Facts:
{begi flogril kenu kikli lelek sugi} Σ gredom
{beklus dubrir lodralu plepi} Σ gokoros
{boflazok} Σ stobrin
{dasketrem grizon} Σ votak
{draris} Σ plamem
{dudrar trebrik} Σ klezadros
{fusas ludran} Σ klobradus
{gegimi} Σ dizu
{geploskol} Σ sakla
{gredom kloflok stobrin} Σ stedra
{klukar} Σ moklu
{kluto} Σ bovevu
{koflal} Σ skolor
{niklak sigir} Σ buplipem
{pazofos} Σ stibri
{plaflur pobel truskol} Σ domil
{rezur} Σ zakas
{ruko} Σ tredre
{skival} Σ troniskes
{stelak} Σ tenedi
{traga} Σ plugon
{batrate lelek traga} ξ kedo
{begi niklak pogu troniskes zakas} ξ skover
{beklus boflazok stobrin truskol} ξ domil
{bovevu nuskon trebrik} ξ tredre
{braken dudrar kikli koflal plepi} ξ stedra
{brerabok dubrir gredom tredrir} ξ gokoros
{dasketrem flogril fusas klukar kluto pazofos} ξ duvi
{daste duvi grusa} ξ plugon
{dizu reklivum} ξ dribun
{draris plutru sigir stibri} ξ zonu
{dredrus geploskol kloflok sakla stobris zonu} ξ gapir
{dribun gegimi grini moklu puples} ξ buplipem
{dudrel klezadros lodralu} ξ troniskes
{gebrek} ξ puples
{grani} ξ zakas
{greplem} ξ brerabok
{grizon pobel stibrak} ξ tenedi
{kedo skobra tredre} ξ zugidron
{kenu ludran rudris skolor stuba tenedi} ξ plamem
{klobradus mupas stedra} ξ votak
{mebrego} ξ stobris
{nista plaflur} ξ klobradus
{rezur sugi} ξ rudris
{ruko teklem} ξ sakla
{skival stelak zusku} ξ moklu

Known rows:
[  1  14  -5   1  -5  -8  -6  -2  -1   5   4  20 -15   2   4   2  11   8
   2  -4 -10  -2   3   9   7   2  17   5 -17   6   7   6   5  -3  -6  10]: kikli
[-10  16  -8  -2  -5 -11   1  -8  -1  -4   3  46 -16  -4  -2  -2  15   5
  -7   0  -3  -5   4  15   5   3  20  10 -23   0 -10   6  10  -3 -13  -2]: stedra
[ -1  11   0  -3  -3  -3   0  -2   1   5   1  17  -9  -1   2   2   7   1
  -2   6  -1  -6  -4   4   3   2   9   1   0   2   0   9   4  -3 -16   8]: braken
[  1  -5  -4   2  -4  -5  -8   0   2  -2   2   1  -6   3   4   1   2   3
   3  -6  -7   5   7   6   3   0  13   5 -12   6   7   0  -3  -1   8   4]: stobrin
[  3  13  -4   3   3  -5  -9  -1   3   1   1   0   0   6   3   2   1   9
   4  -1  -8   8  18  -2   4   1   7   4 -14   9   6   1   0   3  15  -2]: kloflok
[ 1  8  1  0  5  0 -3 -1  3  2 -1 -1  5  3  1  2 -3  2  0  8  1  4  9 -6
  0  1 -2  0  2  4  1  3 -1  3  5 -4]: mebrego
[-13  -5   7   1   7  -3   9   4  -6   2   0  -4  11   1  -5  -6  -3 -10
  -3  -5   6   5  -9   3  -3   2   5   6   3   2 -10 -10  12  -2   5   3]: rudris
[ 4 15  2  0  6  1 -4  0  3  5 -1 -4  5  4  1  3 -3  5  1  8 -1  3 10 -9
  1  1 -4 -1  2  4  2  3 -1  3  4 -2]: geploskol
[ -7 -13   5  -1   2  -2   0   2   0   2  -1  -8   5   2   2  -2  -4 -11
   0   2   4   7  -5   5  -2   2  12   5   7   6  -2  -1   2  -3   4   9]: skolor
[-12   1  10  -2   3  -1   5  -1  -4   9   1 -10   9   6   8  -2  -7 -15
   2  -8   3   5  -7   4  -7   3  10   1   3   8  16  -1   3  -2  -6   2]: ludran
[ -2  -7  -4  -1   1   4   8   1   2  -3  -5  18   2  -8   0  -7   0  -9
  -2  -6   9  -5  -1  -2   5  -3  -5  -3 -11  -8  -4  -4   6   6  -4  -5]: plugon
[  7 -12   2   4  -7  -1 -10   4   0  -2   5   3  -5   4  -3   6   1  -4
   1  -6 -13  -1   9  10   2   1  -3   2 -22   4   8  -6  -7   0   0   8]: lelek
[  4   3   0   3  -3   2 -12  -4  -2  -5   4 -11 -10   3   8  -2   2  12
  10 -12 -11   8   4  10   5  -2   6   6  -6   5   3  -1  -4   0   3  -2]: begi
[ 1 -7 -7  0 -4 -7  0  2  2 -4 -1 -9  0 -3  0  1 -1 -1 -4  2  0  0 -3 -3
 -7  0  9 -2 12 -3  6  5 -6 -5 10 -5]: dizu
[ -2  25   0   0  12   0   2  -4   1   0  -2   8  12   3  -5   1  -4   8
  -4  10   2   5  19 -14   0   3 -11   1  -3   1 -10  -1   5   6  11 -19]: zonu
[ -1   7   0  -2  -2  -2  -1  -2   0   4   1  11  -7  -1   2   1   4   1
  -2   4   0  -4  -2   3   2   2   7   1   1   1   0   6   2  -3 -11   6]: mupas
[ 1 -2  1  0 -1  1  0  1  1  1  0 -3 -1  0  1  1 -1 -2  0  2  0  0 -1  0
  0  0  1  0  3  1  2  1 -2 -1 -2  2]: greplem

Rows:
No name comes twice in this set of rows, the named rows included.
[  6  26   3  -1  10  -2   0   2   6   5   0  -6   5   1  -4   4  -3   0
   9  14  -3   5  10  -3  13   0 -11   3   8  -3   8   1  -4   3   9  -4] | sigir
[  6  -8  -7   2  -5   0  -5   4   4   3  -2   8  -7  -1   9  -3   3   0
   8 -15  -1   0   6   1  12  -5  10   0 -24   2  16  -1   2   6   6  10] | flogril
[  3 -15   8   3  -3   7   2   4  -2  -6   4  12   1   0 -15   5  -2 -14
  -8   1  -3 -10   3   6  -5   1 -26  -3 -16  -7  -9 -12  -6   0 -13  -2] | kedo
[  1  -8  -6  -1  -1   7  11   3   3   1  -8  19   0  -9   3  -9   1  -8
   2 -12  12  -7  -2  -6  10  -6  -6  -7 -17  -9   4  -4   9  10  -5   1] | duvi
[  7 -11   7   2  -4   5  -5   6   1   1   3  -1  -2   2  -6   6  -2 -10
  -1   2  -5  -6   2   4  -2   1 -14  -3  -6   1   4  -4  -7  -1 -10   7] | traga
[  4  -1  -3   2  -3  -4  -9   1   1   0   2  -3  -7   3   4   1   3   5
   5  -7  -9   4   6   5   3   0   9   4 -11   6   9   0  -2   0   7   5] | boflazok
[  5  14   5   0   4   5  -3   0   0  -2   2 -18  -5  -3   1   0  -1   2
  15   3  -6   5  -6  10  13  -3 -12   4  16  -7   5  -1  -7   0  -5  -2] | niklak
[-17  18   3  -5  -1  -3  12 -12  -4   1   2  33  -1  -4   2  -3   3  -8
 -10  -1   5  -6  -4   9  -5   4   6   1  -8  -3  -1   5   7  -2 -25 -15] | klobradus
[  0  16   1  -2  -3  -3  -1  -1  -1   8   2  15 -11  -1   2   2   7   2
  -2   4  -2  -8  -4   2   4   2   6   0   0   2   4   9   5  -3 -16   9] | koflal
[ 12 -15   8   8  -1  11  -5  10   1   2   1   2  -5   3  -2   6  -7  -3
  -5   3 -12  -4   1  -1  -4   1 -15  -6 -12  -7  -7  -1  -4  -7  -4  11] | trebrik
[ -5  13  -4  -2  -4  -6  -3  -2  -5  -4   0  23  -9  -5 -10  -4  14  -1
 -12   4  11 -13   0  -4  -3   5   6   0   2   7 -15   3  13   3 -21   2] | votak
[  7   7   0  -2   3  12  -3 -15  -2  -2   1 -26  -4   3   7  -1   2  13
   3   2   0   3 -13  -1   5  -6  -2  -2   9   7  -6  -3 -10   0  -2   1] | lodralu

Now the same objects, written a new way:
Known rows:
[-4 -2  4  1  2 -4  2  3  3 -4  0  4  4 -3 -2 -7  7 10 -4  1 -6  1  1  1
  4 -6]: tredrir
[ -1  -5 -10  -3   8  -3  -1  15   4  -7   5   0  -4  -5   8  -4  11  10
  -5   4  -2  -3  12 -10  12   6]: batrate
[ 11  -7 -13  17   0   2  -2   6   3 -15  13  12 -11   3   6  -8  11   3
 -32   3   2  -3  15 -21  18   8]: tredre
[-11  -4   3   2  31   3   5   0   1  -2  -9   1   2  -8  18 -16   5  15
  -4  -4   3   8  -3  18  -2 -11]: pazofos
[  6 -14   3  -2 -52   9   1  -2  -1  -9   1  11  14   0  -3   1  10  15
 -10  -2   4 -12   4  21  -6 -40]: klobradus
[  6   4  21   0 -20  -1   1  -7   6  -6  -3   3   4   1   1 -15  -2   4
  -5   1   8  -5   7  -3   0  -2]: stobris
[ -5   7   2  -4  -6  -9   3  -3   2   2  -1   5   8  -2  -8  -4   8  17
 -13  -1  -7   6   3  -5  10 -12]: pogu
[-18  -2   3   1  -2  -2   1  12   8  -3  -4  12   3  -2  -1  -1   5   6
 -11  -1 -16   4  -7  14   3   8]: reklivum
[  0  -7  -1   1 -12  -1   1  -2   3  -4   3   6   7  -6  -3  -7   9   6
  10  -1 -11  -3  -6  -2   4 -34]: nista
[-26 -15  -4 -12 -14 -12   4   2   3  -8  -6   2  29  -4  -8  -6   7  19
  26   3  10  -6   1  19 -10  -1]: ludran
[  6   9   0  -8 -18  -6   4  -9   3  -2  -1  10   7   3  -3  -5   6  17
 -19  -3   1   7   5 -14  10 -11]: skover
[ 17  -3   6  10  14  12   0 -15   0  -5   5  14   5   0  13  -8   1  14
 -44  -1   1  11   2  13  -1  -8]: plugon
[ -4   0 -14  -7  -8   4   2  -5   6   0   3   1  15 -13   1  -8   7   5
  29  -5  -6  -5 -16 -12   3 -39]: plepi
[ -7  -2   0   4   2 -10   2   0   5  -5  -2   4   5  -3  -1  -8   7   8
   4   0  -6   3   0  -3   8  -7]: gredom
[ -6  -2   0  -2 -12   2   1  10  10  -8  -5  19   4   3   4  -6   1   5
 -15  -2  -8   4  -7   7   3  13]: puples
[ -6  -9   9  -2  13 -10   2  -1   5  -6   5   8  14  -4  -9 -10   6  11
  15   3  -1   2  -3   0  -2  -2]: stuba
[ -7  11   0  -6  -8 -11   3  -6   1   5   0   4   7  -1 -10  -2   9  19
 -15  -2  -7   9   4  -8  12 -12]: dudrel

Rows:
No name comes twice in this set of rows, the named rows included.
[  6  -2   3  -3 -11  -1   2  -2   5  -9   0  10   7   2   5 -10   4   9
  -6  -2   3   1   2  -6   4  -6] | brerabok
[-14   4   2  15  -5 -11   2 -11   6  -3  -2  -4   3  -3  -8 -20  -2  -3
 -10   2   1  -6   4 -11  10  -1] | ruko
[-12   5   8   2  -7 -12   3  -4   7  -3  -7  -6   8  -4  -1 -16   0   2
  14   2   2  -4   3  -5   6  -2] | kloflok
[ 15   6   8  -2  -3   9   0   1   5  -4   6  15   5  -2   3  -8   4  10
 -16  -3   6   3  -3  -4   2  -4] | gokoros
[ 10  12  36   2 -31 -12   1   3   0 -12  -5   8  20   7  -2  12  12  22
   5  -6 -11  18  13 -18   3 -16] | troniskes
[-14   5 -11  -6  -6 -17   5  -5   5   0  -6   0  12  -3  -5  -8   7  14
   3  -2  -4   5   1 -15  14 -10] | begi
[ -7  -4  17   8   0  -5  -2  12   7  -8  -3  13   7   2   2   8   5   6
 -13   1 -28  12  -2  15   0   4] | dizu
[-28  -2  19   2 -14 -13   1  25  10 -16 -14   4  24  -1   8  10   5   6
  36  -4 -23  10  -5   4  -3  13] | skival
[  3 -11  10  -6   9  -8   2  -8   7 -13   5  16  16   1  -5 -14   4  10
  15   1  10   4  -3  -5  -5   0] | rudris
[  9  -5 -14  -5  -2  -1   0  12   4 -13   5   5  -5   0  14  -3   9   9
  -7   1   6  -5  13 -17  12   7] | kedo
[-19  -3   2  -3  -1 -12   1   4   9  -9  -9   4  17  -1   9   0   0   6
  15  -1 -23   9  -5   4   2   6] | gegimi
[ -8 -10 -12  -4  40   2   4 -17   0   3  -6   1  -8  -5  19 -23   1  14
 -26   1  -6   8  -2  23   2 -15] | klukar
[-21   0   2  -5   2  -9   3  20  11  -4 -11  10  -2  -3   1  -8   5   3
  14  -2 -14   5 -13   8   8  10] | stelak

Now the same objects, written a new way:
Known rows:
[ 10  -3  -2  -4  23 -16  -9 -11  -1 -10   4   8  -4  28 -13  -6   6   8
  -1 -10 -12  21 -13  14  14 -17   3]: dribun
[ -1   3   2  -9  -5   8  -5  -6  -7   5   5  21   7   4   3 -10 -10   0
  -2  15   8   4   3   1   6   5   8]: boflazok
[  9  -9   5   6   0   8   3 -20  -8  -4 -10  11   4  -9  -7 -15  12  -4
   3  21  21 -10 -10 -31  14   1  14]: dudrar
[  4   8   9  -7   1   2 -11  -7  -5  10   9  21 -13  15 -14  -5  -1   5
  -3  -7   1  11   1   2   4 -16  15]: zusku
[  3   1   2 -20  13  15  -9   3 -20  -3  17  39   5  23   0 -22   3  -8
   8  26   4   4   1  -1   6  12  -1]: gredom
[  1   5  -5 -14  -5  -2  -4   6  -8  -8   4  10  -1   3   8  -8   2  -6
 -10  13  14  -7   7   7 -11   5  17]: geploskol
[  7   7  -1  18   1   7  -4  -6 -19  13  -3  11   9  -9  11  -6  15  -4
  30  12  12 -14   1  -3  18   0   8]: plaflur
[  6  -7 -16 -12  15 -23  -5   5  -5 -28  -1  -6   8  14  10  -6   9  -4
  -9  11   1   2  -4  19  -5   5   6]: gapir
[  0   6 -34 -11  26 -24  -3 -16  -5   6  11   1  15   2   1  -2   1  15
  -8  28  -2  26  -8   2   1  -1 -17]: troniskes
[  0  11   9   8 -26   2 -24 -15 -14   8   4  25  23  -2  -2   6  10  -1
  27  14  18  -9  -8  23  -2   4   1]: pobel
[  3   4   8 -10  -5   8  -4   1 -13  -1 -11  15 -11  -6  -3  -7 -18  11
   1  20  12   8   6   9   3   1  -1]: skobra
[ -4  -2  -1   2 -16   2  18 -14 -13  -5   7  27  -8  -2  15  -6  -7   7
  19   3   3  21   3   1 -12  21  15]: pazofos
[ 18  -7  -5   1  22 -11   4 -13   3 -17 -11  -8  16   5  -1 -17   7   1
  21  14   1   9 -18  -9  14   1   1]: votak
[  0   5   9 -12 -23   0 -24 -11  -6  -1   2  18  10  -2 -14  -1  -3   2
  11  10  12   6  -4   4 -12   8   1]: skolor
[  4   8   8  -6   2   4  -8  -8  -4  10  10  23 -11  16 -13  -8   0   4
  -3  -7   3   9  -1   3   6 -17  15]: stelak
[  5   8  14 -13 -26   4 -14 -18   4  -3   1  22  22   2 -13  -7  -4   1
  17  18  21   2 -17   7 -14   5   6]: grizon
[-11   1 -15  18 -28  19  17 -15 -12 -14   8  27  -5   1  13 -16  -3  15
  -3  -9   1  18   4   2 -12  22   8]: fusas

Rows:
No name comes twice in this set of rows, the named rows included.
[  1  11  -1  10  -6   3  -3  -7 -17  14   3  20   5  -2  12   1   8   1
  17  16  13  -7   1  16   7  -3   8] | truskol
[ -6   8  -5   5 -34  20 -22 -13  -5 -10   4  20  17   1 -14 -13   3  10
 -10  -1  14  -1  -5   7 -10  10  -5] | ludran
[  9   0   2   1   3   8 -10  -4 -11   3  -6   3   3 -12  -5 -14   5  -3
  21   7   9  -2   4 -27  12   7   8] | braken
[  8  -8 -22  19  10   6  -9  -9  -6 -26 -10 -10  15   3  -5 -23  14  10
  -2  -6  -6   6  -9 -10  17   8 -12] | klobradus
[ 11  -9  -4  -1  15   0  -5  -2  -7   7   3  13   6 -23  -4 -22  -8   2
  21  -9  30 -13  -2 -21  20  11   7] | plepi
[ -7   5 -17 -10   0  -6   6 -26  -7  15   9  20   3  -7  -5   0   2   9
 -27  41  19  10  -7 -13  -5  -5   3] | klezadros
[ 10  -2   0  -4  22 -17 -10 -11  -1  -7   5   8  -6  29 -15  -5   6   8
  -2 -12 -13  22 -12  13  14 -19   4] | moklu
[ -3   6 -27 -15  15 -12   0 -10  -5  25  23  25   8 -19  -1 -10 -18  15
  -8  10  31   4  -1  -2   3   5  -4] | lodralu
[ -7  -3   7 -15   0  14  -9  -2  -7   8  11  29  20  16  10 -13 -21 -10
  -8  22  -2   6   7   1  23  13  10] | stobrin
[ -5  15 -20 -14   3  -4  -4 -11  -9  22  14  14   4  -9  -1  -2  -5  11
  -8  27  11  15   4  -8  -6   0  -3] | dudrel
[ 17   2  -1  -4  16  15  -7   1 -21  -6   3  19  -2   0  -8 -27  23  -6
  32  14  14  -8  -3 -27   4   8   0] | kikli

Now the same objects, written a new way:
Known rows:
[  7  -4   4  -5  -4 -11   6   3  -5   9 -11  11  -5  -7   1  -2  -1   5
  -8   3   0   1 -10  13 -10  -8  -7]: dredrus
[  9  -1 -21 -20   0  -6  -9  21  -1   7  -8   3 -11 -13   3   6  17   8
  -1  10  -5 -10  -5  27   5  -7  -7]: stibrak
[  2 -16 -11 -22  -1 -11  -5  16  -2  -3  -6  -1 -11 -16 -17  10  26   1
  11  21 -13 -13  -3  -1  12   5  12]: grizon
[  4 -14  -6  -7  -6   9  -2  -1   1  10   5   9 -18   4  19  -5  -6  10
  -7  14  -9  -2  -3   3 -10 -20   5]: nuskon
[ -2 -22  -2  -7  -8   2  -1  11  -5   0  -7  -9  25  -4   8   2  -3   8
  -3  -1   4  13 -18  -6   7   0   3]: stelak
[ 11  -7  -9  11   2   3   0  -2  -9   4 -10  -5  -5  -9   3  -1  -3  11
  -5   6   5  -8  -2  12  -6  -9  -5]: grusa
[  7  -7   5  10  -6 -16  -9  -7  11   0   1  -6   1   4  10   0   9  -2
  -1  -2  -3  -9   7   5  -5   2  -6]: klobradus
[  0   0  -6 -15   2  -4  -8  15  -1  -8   0  -1   3  -5  -4   2  17   8
   2   4 -12 -12  -4   1   4   3   1]: ludran
[  5 -14  -6  -7  -6  10  -3  -1   1  10   6   9 -16   5  19  -5  -5  11
  -7  16 -10  -3  -2   3 -10 -20   6]: batrate
[  6  -2   9  -8  -4 -18  11   2  -8  10 -14  18  -5  -7  -5  -4  -5   7
 -10   1  -1   4 -15  15 -16  -7  -9]: plutru
[ 14  13 -31 -27   0  -5 -10  11  -4  -5  -3   2   2 -23   3   6   0  -4
  -8  12   0  -3 -15 -20 -11   9   5]: kenu
[  9   4   8  14  -5   8   0  10   1   6  -2  -2  -5 -20   9   1  22  -4
  -7   2   6   6   2   4  -8 -15  -7]: troniskes
[ 9 -7 -2  2 -4 -2 -2  4 -1  7 -6  1 -7 -8  9  0  6  4 -5  5  5  0 -1  9
 -6 -9 -5]: tredrir
[  5 -20  -3  19   7   3   5 -15 -15 -10 -13 -13  -9 -11 -21   1  -2  10
   7  19   1 -19   2 -16   0   4  13]: dasketrem
[  6   0 -16 -22   3  -4 -11  23  -2  -1  -5   3  -5 -10  -1   4  17   8
   1   8  -8 -10  -5   9   6   5  -1]: rezur
[ 10 -21 -10  13  12 -10   5  19 -10  20  11  11 -14 -11  11   5  10  15
 -22 -10  10  17  20 -16   9   5  -5]: domil
[ 11  -2   8  -5  -5 -15   6   4  -2   6 -10  10 -10  -5   5  -2   3   5
  -6  -1  10   4  -2   9 -13  -5  -7]: stobris

Rows:
No name comes twice in this set of rows, the named rows included.
[  4  -3  -6  15  11   8  -1  -8 -14 -16  -7 -12   2  -3 -11  -3  -7  18
   1   3   0 -20  -1  -5  -5   3   0] | fusas
[  4 -12 -25 -14  16  -8  -8  34 -12  11   7  11  -9 -14  -3   8  18  15
 -13   0  -9   2   5  -8  18  13  -2] | pobel
[ 30 -22   2  10  12  -7 -12  -1  15  18   2   4   7   9  14  -1  13 -14
 -13   6  21 -14 -15  32 -14  10   5] | stedra
[ 28   8 -24 -19   8   1  -7   4   2  -2   4   6  14 -20   8   2  -3 -16
 -17  12  23  -2 -29 -22 -30  14  19] | gredom
[  5 -23  -9  15  13 -15 -13   2  -6  19  10   7   3   2   5   1   3  -2
 -22  -5 -12   5   7 -23  10  23  -6] | plaflur
[  6 -11  -5  -4  -5   5  -2   2   0   8   1   5 -12  -1  14  -3  -3   8
  -6  11  -6  -3  -3   6  -7 -16   1] | skobra
[ -9  13  15 -15   5 -19   7   1  -5 -12   2  18  18   2  -4  -6  -1  13
  -8 -13 -10  -5 -11   5 -18  -2  -8] | sigir
[ 16  12 -30   4  10   7  -3 -13 -18 -13  -9  -9   1 -20  -5   0 -23   6
 -10  12  11 -11 -11 -28 -19   7   5] | flogril
[ -6   6   3  -4   0  -9  -1   4   7 -15   6  -5  27   2  22   1   7  17
  -2 -16   7  -3   4  16  -7 -15  -8] | buplipem
[ 10 -15  -7  14  -3 -13 -16 -13   6  17  -6  -3   2   3  11   0   0 -11
 -10   5 -11  -7  -5  12  -4   4 -12] | braken

